Here is a tiny trained network, its code and every weight. The questions are about switching its units off for an input and a target symbol, where a switched-off unit gives its printed mean instead of its output.

import numpy as np


def w(rows, s, z=0):
    codes = np.array(rows[::2]) - 128.0
    scale = np.full(codes.shape[1], s)
    scale[-1] = z or s
    return codes * scale


def f(y):
    return y / 2 * (1 + np.tanh(0.7978845608 * (y + 0.044715 * y**3)))


def softmax(a):
    e = np.exp(a - a.max(-1, keepdims=True))
    return e / e.sum(-1, keepdims=True)


def log_softmax(a):
    a = a - a.max(-1, keepdims=True)
    return a - np.log(np.exp(a).sum(-1, keepdims=True))


def net(x, mask):
    ids = ['αεθλσψ'.index(c) for c in x.split()]
    T = len(ids)
    res = E[ids] + P[:T]
    u = 0
    for l in range(2):
        r = res
        for j in range(2):
            rows = slice(4 * j, 4 * j + 4)
            q, k, v = (r @ M[l][rows].T for M in (Q, K, V))
            z = softmax(np.where(np.tri(T) > 0, q @ k.T / 4**0.5, -1e9)) @ v
            o = O[l][rows]
            res = res + np.where(mask[u + j], z, o[:, -1]) @ o[:, :-1]
        u += 2
        y = f(res @ A[l][:, :-1].T + A[l][:, -1])
        res = res + np.where(mask[u : u + 4], y, B[l][:, -1]) @ B[l][:, :-1]
        u += 4
    return log_softmax(res[-1] @ U[:, :-1].T + U[:, -1])


Q, K, V, O, A, B = {}, {}, {}, {}, {}, {}
E = w([
[186,142,74,107],'α',
[216,85,187,39],'ε',
[115,196,187,124],'θ',
[154,84,156,110],'λ',
[239,167,179,168],'σ',
[177,131,255,132],'ψ',
],0.016)
P = w([
[162,46,58,84],'0',
[131,3,88,224],'1',
[107,20,107,234],'2',
[73,90,126,193],'3',
[76,118,129,189],'4',
[92,112,125,166],'5',
[94,123,111,143],'6',
[96,122,112,141],'7',
[110,134,104,122],'8',
[110,156,101,96],'9',
[121,162,95,78],'10',
[144,130,78,88],'11',
[154,126,71,70],'12',
],0.006)
Q[0] = w([
[32,205,157,126],'0.h1',
[130,1,129,105],'0.h1',
[206,172,209,25],'0.h1',
[192,87,77,221],'0.h1',
[128,180,123,195],'0.h2',
[182,71,149,120],'0.h2',
[179,145,118,101],'0.h2',
[194,74,86,181],'0.h2',
],0.0083)
K[0] = w([
[98,113,155,185],'0.h1',
[192,100,110,158],'0.h1',
[83,228,137,169],'0.h1',
[171,132,123,74],'0.h1',
[115,155,128,93],'0.h2',
[147,111,129,35],'0.h2',
[116,176,96,124],'0.h2',
[249,171,123,118],'0.h2',
],0.012)
V[0] = w([
[150,186,120,58],'0.h1',
[66,66,169,2],'0.h1',
[183,121,152,74],'0.h1',
[162,226,153,152],'0.h1',
[156,165,196,243],'0.h2',
[139,154,62,77],'0.h2',
[27,111,102,64],'0.h2',
[135,98,136,119],'0.h2',
],0.0069)
O[0] = w([
[90,57,248,99,155],'0.h1',
[105,156,128,172,60],'0.h1',
[128,233,159,155,187],'0.h1',
[134,51,198,180,173],'0.h1',
[153,77,160,16,153],'0.h2',
[66,33,254,67,143],'0.h2',
[175,159,158,149,4],'0.h2',
[150,251,31,164,141],'0.h2',
],0.0055,0.0047)
A[0] = w([
[108,126,139,216,112],'0.n1',
[123,77,139,54,2],'0.n2',
[166,168,107,92,131],'0.n3',
[144,92,1,149,104],'0.n4',
],0.0092,0.0095)
B[0] = w([
[48,125,55,85,84],'0.n1',
[74,233,149,254,56],'0.n2',
[95,49,58,199,248],'0.n3',
[216,79,160,106,238],'0.n4',
],0.0071,0.0017)
Q[1] = w([
[97,243,93,121],'1.h1',
[130,37,208,248],'1.h1',
[174,88,59,132],'1.h1',
[137,108,112,166],'1.h1',
[213,194,66,136],'1.h2',
[233,244,190,76],'1.h2',
[149,169,254,116],'1.h2',
[85,165,221,161],'1.h2',
],0.0087)
K[1] = w([
[166,29,131,223],'1.h1',
[167,183,77,106],'1.h1',
[116,145,132,43],'1.h1',
[125,157,122,101],'1.h1',
[2,194,188,52],'1.h2',
[4,97,223,86],'1.h2',
[75,67,113,56],'1.h2',
[87,57,117,130],'1.h2',
],0.0099)
V[1] = w([
[96,43,204,218],'1.h1',
[120,102,97,222],'1.h1',
[148,178,116,71],'1.h1',
[142,101,2,147],'1.h1',
[181,156,104,198],'1.h2',
[103,88,86,66],'1.h2',
[192,124,111,109],'1.h2',
[84,90,147,178],'1.h2',
],0.0081)
O[1] = w([
[250,172,157,66,125],'1.h1',
[215,96,133,31,76],'1.h1',
[110,147,132,221,148],'1.h1',
[99,101,56,1,134],'1.h1',
[110,133,171,74,151],'1.h2',
[63,111,38,120,88],'1.h2',
[141,220,172,37,252],'1.h2',
[163,67,56,149,72],'1.h2',
],0.0058,0.0025)
A[1] = w([
[83,17,148,187,253],'1.n1',
[172,68,2,146,85],'1.n2',
[224,78,137,66,95],'1.n3',
[87,249,115,120,206],'1.n4',
],0.0089,0.0052)
B[1] = w([
[119,251,167,1,171],'1.n1',
[237,228,176,102,176],'1.n2',
[86,13,131,178,254],'1.n3',
[84,100,28,216,153],'1.n4',
],0.0091,0.0053)
U = w([
[181,121,9,69,138],'α',
[85,30,106,135,109],'ε',
[66,182,80,144,185],'θ',
[91,138,87,40,251],'λ',
[148,78,124,230,55],'σ',
[155,201,179,81,3],'ψ',
],0.012,0.0066)

Each question gives the input, a string of symbols that net reads in full, and the target symbol t.
The units are the heads (4 rows each of Q, K, V and O) and the neurons (one row each of A and B). Each row of codes is followed by its name. A weight is (code - 128) times the scale printed after its matrix; where a second scale follows, it is the last column's (O, A, B and U).
mask holds one flag per unit, layer by layer, with each layer's heads first. A switched-off unit (its flag False) gives its mean, the last column of its rows in O or B, instead of its output. The means were averaged over made-up inputs and are rounded, as every weight is.
A unit's drop is (log p(t) with every unit on - log p(t) with that unit switched off) / (log p(t) with every unit on - log p(t) with every unit switched off).
The circuit of an input: a set's keep is (log p(t) with only the set's units on - log p(t) with every unit switched off) / (log p(t) with every unit on - log p(t) with every unit switched off). Starting from all 12 units, units are removed one at a time, each time the one whose removal leaves the highest keep (on an exact tie, the one counted first), for as long as the keep stays at least 0.8.
units of the circuit, in order: the units of the circuit, biggest drop first
k most important neurons: the k neurons with the biggest drops, biggest first
which heads matter: for each layer, one digit per head in row order, 1 if its drop is at least 0.15 and else 0, layers parted by /
drop of u: that unit's drop, to one decimal
input α α λ ψ, target λ: units of the circuit, in order => 1.h1
input α α σ α α σ σ σ, target ε: 3 most important neurons => 1.n2, 1.n3, 1.n1
input σ σ σ, target ε: units of the circuit, in order => 1.n3, 0.h2, 1.n2
input α ψ λ, target λ: which heads matter => 00 / 00
input α ψ θ α ψ σ α λ ψ α σ, target σ: units of the circuit, in order => 1.n1, 1.h2
input α λ ψ, target ψ: 4 most important neurons => 1.n1, 1.n3, 1.n4, 0.n3
input ε ε α, target θ: which heads matter => 10 / 00
input α ψ ψ θ, target σ: units of the circuit, in order => 1.h1, 1.n4
input α α ψ, target λ: units of the circuit, in order => 1.h1, 1.n1
input α σ σ σ λ σ σ α, target ε: 2 most important neurons => 1.n3, 1.n1
input α ε θ, target θ: 2 most important neurons => 1.n4, 1.n3
input σ ε α α α λ, target λ: drop of 1.n1 => 0.1
input θ ψ α, target ψ: drop of 0.h1 => -0.1
input α σ α σ σ α, target ε: drop of 1.n1 => 0.3
input θ α ψ, target ψ: drop of 1.n1 => 0.3
input θ σ σ σ θ α α α ψ ψ σ, target σ: most important neuron => 1.n2
input θ α α α α σ α α ε, target ε: 2 most important neurons => 1.n3, 1.n2
